Here are made-up nodes, facts about them, and rows of numbers that follow some of those facts. Name the node behind each unnamed row.

Known rows:
stapipluk: [ 10   3 -22  50 -27   4   5 -11 -13 -31 -12  33 -11  36  29  -3  -6  13
  15  16 -19  -4  22  27 -33 -34 -18 -17  21  11 -13 -22  -4 -18  40  31
   6   7  -8   4  -7   9]
trozas: [ -9   8 -22  37 -11  10 -12  12 -11 -15 -24  35  -7  -2  12 -11   1   4
  -3  -2  -5  12 -14  19 -37 -22  24 -13  10  15   1  -8 -10   0  36 -33
 -31   7   1   3 -11  11]
talil: [  3   4 -33  38 -13   1   1 -13  -5 -12 -16  23  -5 -34   5   7   1  20
  -8  12 -26  32  11 -43 -30  -9  20 -12  11  21  -1 -26  -7  30  22  11
 -15  16  35 -23  -5   2]
foluske: [ 10  16 -38  26 -20   7  10  13  -7 -11 -10  18   3 -48  45   2  -8   1
  18   8   2  20   2  29 -38 -12  -7 -16  11  21 -22  -7  -3 -22  12  -5
 -31  -3  24  30  -1   3]
pogun: [  8   6 -30  44 -15   4   4  -1 -10  -8 -17  25   2 -21   5  -1   3  19
  -3  -1  -2  27  20 -30 -35 -15  15 -15   9  13   5 -22  -4  11   9 -16
 -19  16  15 -12  -8   0]
saskales: [  4  16 -32  34 -15   9  11  22  -6 -13 -21  30   3  -9  19  -2   4   3
 -16 -10 -27  16 -16  29 -29 -26   8 -15  17  20  -9  -3 -12 -23  -1 -25
 -33  18  -3   3 -11   1]
kugam: [  9   8 -36  36 -23  -4   4   5 -10 -11 -12  21   5 -51  25   2  -6  17
  14   7  23  27  20 -30 -37 -13  11 -13   7  15 -10 -21  -1  18  19 -17
 -21   3  29   3 -17   4]
fuple: [  1   7 -26  34 -15  -7   3  13  -8 -23 -17  31 -11   0  26   1 -10  17
 -10  11 -15   7   8  20 -29 -15   9 -17  11  16  -2 -13  -4  -3  -3  -3
 -18  12   2   3   8   6]
risuklis: [ -9   6 -19  31 -14   7 -12   9  -7 -21 -20  31  -1   4  28  -9  -5   4
  20  -6 -12  24 -18  46 -36 -40  28 -10  10  17  -4 -14  -8  16  23 -12
 -24  16  13  -3 -23   3]
flilus: [ -3   8 -26  27   4  -8  -1   7   2 -26 -15  19   7  -2  34  13  -5  19
   5 -12 -57  47 -22   5 -34 -47  13  -1  13  21 -22  -8  -7  29  25  18
 -15  23  33 -24 -21   6]
klisur: [  4   5 -34  38 -13   1   1 -11  -5 -12 -16  23  -4 -36   7   7   0  20
  -7  10 -23  29  11 -45 -29  -8  19 -12  10  21   0 -26  -7  28  18   8
 -17  18  33 -22  -6   2]
laram: [  9   8 -33  42 -19  -1   4   5 -10  -9 -16  25   4 -31  12   0  -2  18
   4   2  13  29  18 -34 -37 -17  10 -14   9  15  -4 -21  -4  16  10 -16
 -20   8  18  -4 -16   1]
rumam: [  2  10 -31  46  -7  13   1  22  -8 -16 -14  43 -11 -35  18  13  -4  11
 -12   2  -5 -15   6 -13 -23 -22  19 -12   9  19 -10 -22  -3   5 -23 -14
  -6   7  -1   0  -4  29]
duste: [  3   5 -33  38 -13  -1   2 -12  -5 -12 -17  22  -5 -34   2   6   2  20
 -11  12 -24  30  12 -46 -29  -6  19 -12  11  20   1 -26  -8  28  20  11
 -17  16  34 -24  -5  -3]
stepal: [  6   5 -26  44 -21   2   8   0 -10 -21 -10  37  -6  -5  22   7   0   8
  -1   5 -21 -10  24   7 -28 -20   0 -14  17  12  -3 -24   1 -15  12   6
   3  16   5  -3  -8  -5]
lofi: [  6  10 -26  33  -2  -6   1   9  -7 -14 -16  18   5  -6  22   5   1  19
 -10 -10 -25  37  11  -9 -45 -13  -2 -12   9   9  -4   0   2 -21  36 -23
 -36   7  15   3  11   5]
trapun: [  3  10 -36  27 -17  22  11 -25  -5 -16  -8  22   0 -21  43   7   4   7
   7  -7 -47 -15   9  40 -22  -8  19 -14   9  16  -7  -7  -2 -42  36 -32
 -29  26  15  15  16   7]

How the nodes are related:
Π: refers to; Ξ: is of sort
bragun {Ξ=128}
bresko {Π=drupu, dena, vuri, Ξ=128}
bribro {Π=mevo, saskales, Ξ=948}
britrim {Π=sudaplal, Ξ=948}
brizor {Π=roker, Ξ=128}
brope {Ξ=473}
bubak {Π=stistoplin, Ξ=366}
dasu {Π=grodelun, Ξ=366}
dena {Π=flilus, Ξ=128}
domo {Π=mevo, sukir, Ξ=366}
dreklon {Ξ=423}
dreru {Ξ=473}
drular {Π=flilus, Ξ=948}
drupu {Π=liden, Ξ=128}
drutra {Ξ=366}
dudraklen {Π=dena, Ξ=128}
duste {Ξ=366}
fisolo {Π=drutra, Ξ=366}
flamir {Ξ=128}
flilus {Ξ=948}
foluske {Π=grobril, Ξ=719}
fuple {Π=pliplor, Ξ=473}
gradras {Π=drular, rabrem, Ξ=423}
grobril {Π=pagruvik, Ξ=473}
grodelun {Ξ=948}
grolur {Π=kestor, rabrem, Ξ=473}
grurek {Π=lakos, Ξ=423}
kelofon {Π=skemos, drupu, talil, Ξ=813}
kestor {Π=sukir, staklu, Ξ=366}
kevo {Π=grodelun, Ξ=473}
klaso {Π=dena, flilus, Ξ=948}
kleplum {Ξ=423}
klipli {Π=stapipluk, Ξ=948}
klisur {Ξ=366}
klozel {Π=pudro, Ξ=366}
kugam {Π=grobril, bragun, Ξ=366}
lakos {Π=grobril, Ξ=473}
laram {Π=lakos, Ξ=366}
liden {Π=flilus, Ξ=813}
lofi {Π=staklu, Ξ=948}
luplor {Π=dudraklen, kleplum, Ξ=473}
mevo {Π=tenek, skuzek, Ξ=128}
modrer {Π=dreru, Ξ=473}
mubu {Π=dudraklen, Ξ=473}
nelan {Π=kevo, retel, Ξ=366}
nuri {Π=sakleklin, Ξ=473}
pagruvik {Π=liden, Ξ=473}
plaga {Π=pover, Ξ=473}
pliplor {Ξ=128}
plugrin {Ξ=366}
plutra {Π=sudaplal, trozas, Ξ=128}
pogras {Π=staklu, plugrin, Ξ=948}
pogun {Π=luplor, Ξ=366}
pover {Ξ=366}
pudro {Π=drupu, dena, Ξ=423}
rabrem {Ξ=719}
raflin {Ξ=948}
retel {Ξ=813}
risuklis {Π=vepin, flilus, Ξ=423}
roker {Π=pagruvik, Ξ=366}
rumam {Π=grodelun, Ξ=128}
sakar {Π=tutri, kevo, Ξ=473}
sakleklin {Π=pagruvik, Ξ=473}
salu {Π=sudaplal, drular, Ξ=473}
saskales {Π=dasu, drular, dreklon, Ξ=719}
sibre {Π=kestor, vegrul, Ξ=948}
skapir {Ξ=813}
skemos {Ξ=948}
skifus {Π=grobril, Ξ=948}
skuzek {Π=duste, Ξ=473}
sogrodar {Π=grobril, Ξ=473}
sori {Π=domo, Ξ=813}
staklu {Π=pagruvik, grobril, dena, Ξ=366}
stapipluk {Π=liden, Ξ=473}
stepal {Π=roker, skemos, liden, Ξ=128}
stistoplin {Ξ=719}
stosok {Π=stapipluk, Ξ=473}
stunapel {Π=skemos, Ξ=948}
sudaplal {Ξ=473}
sudegrer {Π=plugrin, Ξ=128}
sudeklas {Ξ=473}
sukir {Ξ=473}
talil {Ξ=366}
tenek {Π=dena, sudeklas, Ξ=948}
tetru {Ξ=423}
toki {Ξ=719}
trapun {Π=pagruvik, Ξ=719}
tridrar {Π=liden, trikel, Ξ=473}
trikel {Ξ=948}
trozas {Π=dasu, Ξ=423}
tutri {Π=dena, Ξ=473}
vakle {Π=lofi, grobril, Ξ=366}
vegrul {Π=dena, kevo, Ξ=128}
vepin {Π=kevo, Ξ=128}
vuri {Π=liden, Ξ=128}
zesos {Π=liden, Ξ=128}

Name these rows:
No name comes twice in this set of rows, the named rows included.
[  8   7 -21  33  -2   2  -3  13  -5 -14 -14  28  -7   8  42   4 -18  20
  18   0 -23  32  14  51 -34 -31  16 -21   1  15  12 -28   9   6 -56  19
 -15  21   3   4  27  17]	tutri
[  9   7 -28  39 -19  -7   6   1 -11  -6 -19  23   5 -20   2  -4   4  20
 -15  -3  -3  33  25 -29 -37  -5  15 -18  10   9  14 -16  -2  -3  12 -29
 -29  19  14 -11  -5 -16]	kestor
[  4  10 -25  36   0  -1   1  12  -6 -16 -18  20   3   0  20   6   2  19
 -15 -12 -29  32   1 -14 -41 -21  -1  -8  11  12  -9  -1  -3 -11  36 -19
 -29   8  10  -5   1  12]	britrim
[  3  -1 -28  35 -29  11   8 -39 -11 -36  -3  30 -10  19  53   5  -5  17
  22   4 -36 -40  29  51 -19 -23  12 -12  13   9 -13 -17   1 -30  67 -10
  -1  27   3   9   3  10]	pagruvik
[ 10   5 -34  28 -20  -1   4 -14 -10  -9  -7  18   9 -48  38   6  -7  21
  27  -7   6  21  34  -1 -34  -9  28 -15  -1   9   5 -23   9   1   5 -33
 -27  21  33   7   3  -4]	staklu
[  5  10 -30  49  -3  18  -1  25  -8 -13 -14  43 -11 -31  21  12  -5  11
  -6  -3  -3 -10   7  -7 -25 -25  20 -14   7  18  -6 -25   0   5 -33 -12
  -5   8  -5   1  -1  36]	vepin
[ 13   3 -25  54 -25   9   5  -9 -12 -22  -7  37  -6  11  25   6  -2   7
  16   8 -21  -5  33  16 -34 -30 -17 -16  20  11  -6 -34   4 -15  18  35
  17  13   1  -2 -13  -3]	drupu
[  4   7 -25  38 -18  -6   4  13 -10 -22 -17  30  -9   8  25  -2  -9  16
  -9  13 -11   9  12  18 -31 -20   1 -18  13  15  -3 -13  -3  -8   4   4
 -14   9  -4   4   6   7]	stosok
[-11   7 -19  31 -14   0 -10  11  -9 -17 -23  30  -2   2  16 -11  -2   2
   0  -1 -12  22 -12  28 -38 -23  22 -13  11  15   3  -8  -9   3  37 -23
 -31  13  10  -2 -14  -8]	gradras
[  8   4 -24  42 -21   1   5  -5 -11 -28 -13  31 -10  21  34  -1  -7  15
   7  12 -22  -1  15  26 -31 -29  -4 -16  17  14  -8 -21  -4  -7  24  19
  -3  11  -2   2   0   9]	tridrar
[ 11   6 -31  43 -13   6   2  -2 -10  -8 -16  26   3 -20   8   0   0  20
   3   0  -2  30  21 -26 -35 -17  15 -15   9  13   4 -25  -2  10   4 -10
 -18  15  16 -11  -6   5]	klozel

The same nodes again, as new rows of numbers:
Named rows:
sudegrer: [ -4  -2  -9   8   8 -25   9  17  13 -24 -12  -5  16 -11  -4 -28 -15  11
 -13 -16   6 -26 -10  -3 -32 -23]
zesos: [ -5   1 -10   8   7 -23   7  18  13 -21 -13  -6  16 -12  -4 -29 -17   6
 -11 -15   4 -23  -8  -4 -28 -21]
vuri: [ -4   4  -5  11   8 -19   4  18  12 -21 -11  -2  15  -9 -15 -24 -16   3
 -16 -12   7 -23 -11  -6 -31 -24]
kestor: [ -3   4   6  15   5 -17   2  19   4 -14 -11  -5   9  -9  -5 -15 -20   7
 -19 -16  19 -11  -7 -14 -21  -9]
pogun: [ -4   3   1  12   1 -21   3  20   4 -14 -14  -9  10 -12   5 -20 -21   8
 -13 -18  16 -11  -2 -12 -18  -7]
plugrin: [ -1   0  14  16   9 -16   2  19   1 -16  -7   0   6  -9 -14 -10 -15  14
 -27 -12  25 -16 -13 -14 -30 -13]
kleplum: [ -5   6  10  19   1 -22  -2  19   2 -11  -4   0  14 -12 -21 -14 -21  -1
 -14   2  16 -17 -16 -23 -29 -26]
pudro: [ -7   2   3  16  -1 -28   3  20   2 -13  -5  -3  14 -15  -8 -20 -21   4
  -8  -1  13 -18 -14 -20 -26 -22]
grolur: [-13   3 -10   0   1 -29   7  29   5  -7  -2  -9  19  -1  -3 -22 -24   4
  -1  -6   6 -17  -7  -7 -19 -31]
kevo: [-12   7  -4   3   3 -24   2  29   5  -4  -1  -6  17   1 -14 -18 -23  -1
  -5  -1   9 -16 -10 -10 -20 -32]
toki: [-10   1   6   9   2 -26  11  26  -2  -3   2  10  13 -18  -8 -17 -25   2
  -3  -8  16 -11 -13 -18 -25 -26]
stistoplin: [-27 -17 -15  26  14 -29  19  14  20 -16   4  24  20 -15 -34   7   0   9
   4 -13  35  17 -32 -30   4 -31]
liden: [ -5   1   1   6   9 -16   5  25   4 -13  -8  -8   9  -2  -6 -14 -21  11
 -18 -16  17 -12  -9  -9 -26 -18]
kelofon: [ -6  -1  -5   3   8 -20   8  25   3 -14  -9 -11  10  -4   4 -18 -21  13
 -13 -19  14 -12  -7  -7 -24 -17]
retel: [ -5  10   6  10   9  -9  -2  25   4  -9  -8  -5   7   2 -18  -8 -24  -1
 -20 -12  17  -6  -8 -13 -23 -20]
bribro: [ -9   6  -9   5   1 -25   3  25   5  -9  -7 -11  15  -5  -1 -23 -26  -1
  -2 -10   7 -11  -7 -12 -20 -25]
stunapel: [ -9  -3  -8   4   5 -28   9  24   4 -13  -5 -11  15  -6   0 -22 -21  12
  -6 -11   9 -19 -12  -9 -27 -26]

Name these rows:
No name comes twice in this set of rows, the named rows included.
[ -8  11   1  17  -4 -24  -2  20   5  -9  -9  -5  15 -13  -9 -21 -25  -9
  -3  -2  10 -11  -8 -23 -18 -21]	trozas
[ -1   2  14  16   9 -14   0  19   2 -15  -9  -1   7  -8 -15  -9 -17  10
 -27 -11  23 -14 -12 -15 -28 -13]	talil
[ -9   3  -3   7   7 -22   4  24   4 -10  -5  -6  14  -3 -11 -20 -22   6
  -8  -7  15 -13 -13 -13 -27 -28]	raflin
[ -9   5  -2   8   5 -21   2  26   4  -9  -4  -7  13  -2 -12 -17 -24   1
  -9  -6  11 -13 -12 -14 -25 -28]	tenek
[ -5   7  -5  11  10 -18   2  17  14 -19 -13  -1  16  -9 -15 -26 -17   2
 -14 -12   9 -18 -11  -7 -29 -24]	flamir
[ -8   6   3   9   7 -18   0  25   4  -9  -3  -4  12  -1 -22 -13 -23   1
 -14  -3  13 -14 -15 -15 -28 -31]	flilus
[-12  13   0   5   3 -18  -4  29   6  -1  -2  -4  16   4 -23 -13 -25  -9
  -7   1   9 -11 -10 -13 -17 -34]	sudaplal
[ -4  10   5  16   2 -15  -2  21   5 -10 -14  -6  10  -8  -5 -16 -23  -3
 -15 -14  16  -6  -2 -17 -15  -8]	dasu
[ -9   7  -4   8   3 -20   0  26   5  -8  -6  -9  14  -2 -11 -18 -25  -2
  -6  -6   9 -11 -10 -15 -22 -27]	drular
[ -2   0   3  12  13 -17   4  16  10 -23  -7   2  13  -8 -24 -18 -13  11
 -24  -8  13 -27 -17  -6 -41 -28]	bragun

Now the same nodes, written a new way:
Known rows:
stunapel: [-17 -10 -30 -40  -5   1   6   2  21  25  -8  -8   3  -4]
fuple: [ -2 -33 -25  17   4   2 -12 -11   6  -3  12  13   3  16]
britrim: [ 12 -17 -10 -24 -26  -2   7 -31  26  -5  28   5 -36  -1]
tutri: [ -5  28   8  38  13 -14  27  -1   1  -6   4 -15   2  -5]
sakar: [  3   3  -3  24   3 -41  18   0  24  -1  17 -19   4   4]
kevo: [ 18  11  28  34   1  13  17  -1  -5  -2  -1 -15 -21 -26]
vepin: [  6   1  27  13 -17   0  17   3  16  -3  25 -10   8  -6]
skifus: [-45  28  -3 -27   7 -17 -20   0 -13 -13 -18  44   4   8]
modrer: [-19 -32 -23  29  20  13 -10 -19   2   0  12   7 -17   9]
talil: [  7  -9   0  -3   8   2 -12  14 -16  48 -14 -19  10 -12]
trikel: [ 16   2 -12 -34  -4  16   1  19   3  30 -23   1  -4 -17]
stosok: [-14  -5 -14 -12  43 -10  20 -32 -10  33   5 -19  20  -1]
domo: [  0  20   1  28 -16 -18  18 -11 -23 -10   2   4  -9  21]
kugam: [-12  -1  -7 -22  12 -34 -20   1  -3 -22 -19  41   3  31]
pagruvik: [  1  33  33  -6  47   6 -15  -3 -23  16 -27  13  15 -23]
retel: [ 26   5   2   9 -19   9  14   9 -14   8   3  -4  -1   6]
raflin: [  9 -13 -27 -13 -17  11  -4   6   9  -5 -10  15 -18   9]

Which node is each row?
No name comes twice in this set of rows, the named rows included.
[ -1 -13  -1 -13 -21 -13  -2 -37  13 -10  57   6 -17  11]	plutra
[ 38  15  32  -7 -35  19  -3  22  -1  26  -3 -29 -11 -39]	flilus
[-20  35  -8  -4 -17 -23  25   9  10 -20   2   5   9  20]	sibre
[ 14 -12 -17  30 -20  23 -13  26  -4 -25 -15 -36  21  -3]	kleplum
[  0   0  13  31 -25   8  11  43  20  11 -15 -22   6  -4]	dudraklen
[ 20  33  34  34 -17  23  24  38   6   1 -25 -20  -5 -25]	dena
[-32  11 -12  -6  -2   1  13   5  13  -4 -10 -58  23 -14]	pudro
[ -5 -16 -40 -29  21  -9  30  13  17  28   1 -10  15  21]	kelofon
[-22   1 -10 -22  11   3 -31  -1   0 -40  -7  12   5  18]	grurek
[ 25  22  13 -44  18  26  -2  20 -14  41 -36 -19   2 -15]	liden

